grid =
[[ 24  13  15  -1  11 -38  -4 -23 -14]
 [ 43  11  30   0  26 -41 -42  30   4]
 [  8 -12   9  17   9  -3 -41   0  17]
 [-24 -24 -39  45 -14 -26  31  -7   5]]
grid[0, 0]	24
grid[1]	[43, 11, 30, 0, 26, -41, -42, 30, 4]
grid[2]	[8, -12, 9, 17, 9, -3, -41, 0, 17]
grid[3, 6]	31
grid[2, 7]	0
grid[3, 5]	-26
grid[1, 6]	-42
grid[1, 0]	43
grid[0, 6]	-4
grid[3, 3]	45
grid[1, 2]	30

X =
[[ 23 -11 -20  19  20  39]
 [ 26 -10 -20  18  21  39]
 [ 23 -11 -21  17  20  40]
 [ 29 -30 -17  17   6  32]
 [ 13 -18 -24  43   9  53]
 [  9 -21 -28  20   2  51]
 [ 31 -24  -4   0   8  33]
 [ 20  10 -24  29  29  46]
 [ 25 -11 -20  19  21  39]
 [ 23 -13 -21  17  19  39]
 [ 26 -12 -21  19  19  39]
 [ 23 -11 -22  18  21  39]
 [ 25 -11 -20  17  21  40]
 [ 23 -10 -21  18  21  40]
 [ 25 -11 -21  19  21  40]
 [ 33  -8 -32  14  36  38]]
X[0][0] => 23
X[12][2] => -20
X[13] => [23, -10, -21, 18, 21, 40]
X[9][1] => -13
X[2][2] => -21
X[7][0] => 20
X[5][3] => 20
X[13][5] => 40
X[:, 4] => [20, 21, 20, 6, 9, 2, 8, 29, 21, 19, 19, 21, 21, 21, 21, 36]
X[8][4] => 21
X[2][4] => 20
X[5][1] => -21
X[6][2] => -4
X[:, 2] => [-20, -20, -21, -17, -24, -28, -4, -24, -20, -21, -21, -22, -20, -21, -21, -32]
X[0][2] => -20
X[7][3] => 29
X[11][4] => 21
X[:, 5] => [39, 39, 40, 32, 53, 51, 33, 46, 39, 39, 39, 39, 40, 40, 40, 38]
X[9][3] => 17
X[10][2] => -21
X[14][0] => 25
X[5] => [9, -21, -28, 20, 2, 51]
X[9][5] => 39
X[0] => [23, -11, -20, 19, 20, 39]
X[12][3] => 17
X[9][0] => 23
X[10][3] => 19
X[1][2] => -20
X[14] => [25, -11, -21, 19, 21, 40]
X[2][1] => -11
X[12] => [25, -11, -20, 17, 21, 40]
X[1][4] => 21
X[15][5] => 38

B = -47   17    0  -13    7
B[0]	-47
B[2]	0
B[3]	-13

a = [-53  19 -31 -26  44]
a[0]: -53
a[3]: -26
a[4]: 44
a[2]: -31

data =
array([[5424, 6887, 6346, 5438, 6106, 6106, 5781],
       [5528, 7025, 5773, 6014, 5045, 5045, 5903],
       [2696, 3102, 6070, 2793, 5299, 5299, 6732],
       [6330, 8033, 6669, 7009, 6140, 6140, 5984],
       [3551, 2740, 4620, 3344, 2269, 2269, 6447],
       [3283, 5505, 5569, 5818, 3107, 3107, 5608],
       [4828, 5583, 6501, 4938, 5841, 5841, 6225],
       [3591, 5007, 6117, 4539, 4570, 4570, 6027],
       [5182, 4764, 6759, 3784, 8102, 8102, 6368],
       [4553, 6700, 5828, 5846, 4020, 4020, 5917],
       [2353, 5267, 5183, 5304, 2323, 2323, 6021],
       [8866, 5082, 6511, 4344, 8342, 8342, 6881],
       [5257, 6951, 6445, 6106, 5179, 5179, 5729],
       [4513, 4805, 6489, 4347, 5503, 5503, 5929],
       [6050, 4436, 5727, 4358, 4770, 4770, 6622],
       [6915, 6233, 5608, 6034, 3968, 3968, 6706]])
data[0][-7]	5424
data[2][-5]	6070
data[:, -1]	[5781, 5903, 6732, 5984, 6447, 5608, 6225, 6027, 6368, 5917, 6021, 6881, 5729, 5929, 6622, 6706]
data[13][4]	5503
data[6][-3]	5841
data[7][3]	4539
data[-3][-1]	5929
data[2][-2]	5299
data[-5]	[8866, 5082, 6511, 4344, 8342, 8342, 6881]
data[-6][5]	2323
data[-10][-6]	5583
data[-2][-6]	4436
data[10][3]	5304
data[6][5]	5841
data[7][6]	6027
data[1][4]	5045
data[:, 2]	[6346, 5773, 6070, 6669, 4620, 5569, 6501, 6117, 6759, 5828, 5183, 6511, 6445, 6489, 5727, 5608]
data[:, -3]	[6106, 5045, 5299, 6140, 2269, 3107, 5841, 4570, 8102, 4020, 2323, 8342, 5179, 5503, 4770, 3968]
data[15][-6]	6233
data[8][0]	5182
data[-6]	[2353, 5267, 5183, 5304, 2323, 2323, 6021]
data[-4][-2]	5179
data[-11][-2]	3107
data[9][-2]	4020
data[12]	[5257, 6951, 6445, 6106, 5179, 5179, 5729]
data[14][-4]	4358
data[-5][-1]	6881
data[-1][3]	6034
data[2]	[2696, 3102, 6070, 2793, 5299, 5299, 6732]
data[-10]	[4828, 5583, 6501, 4938, 5841, 5841, 6225]
data[-2][-1]	6622
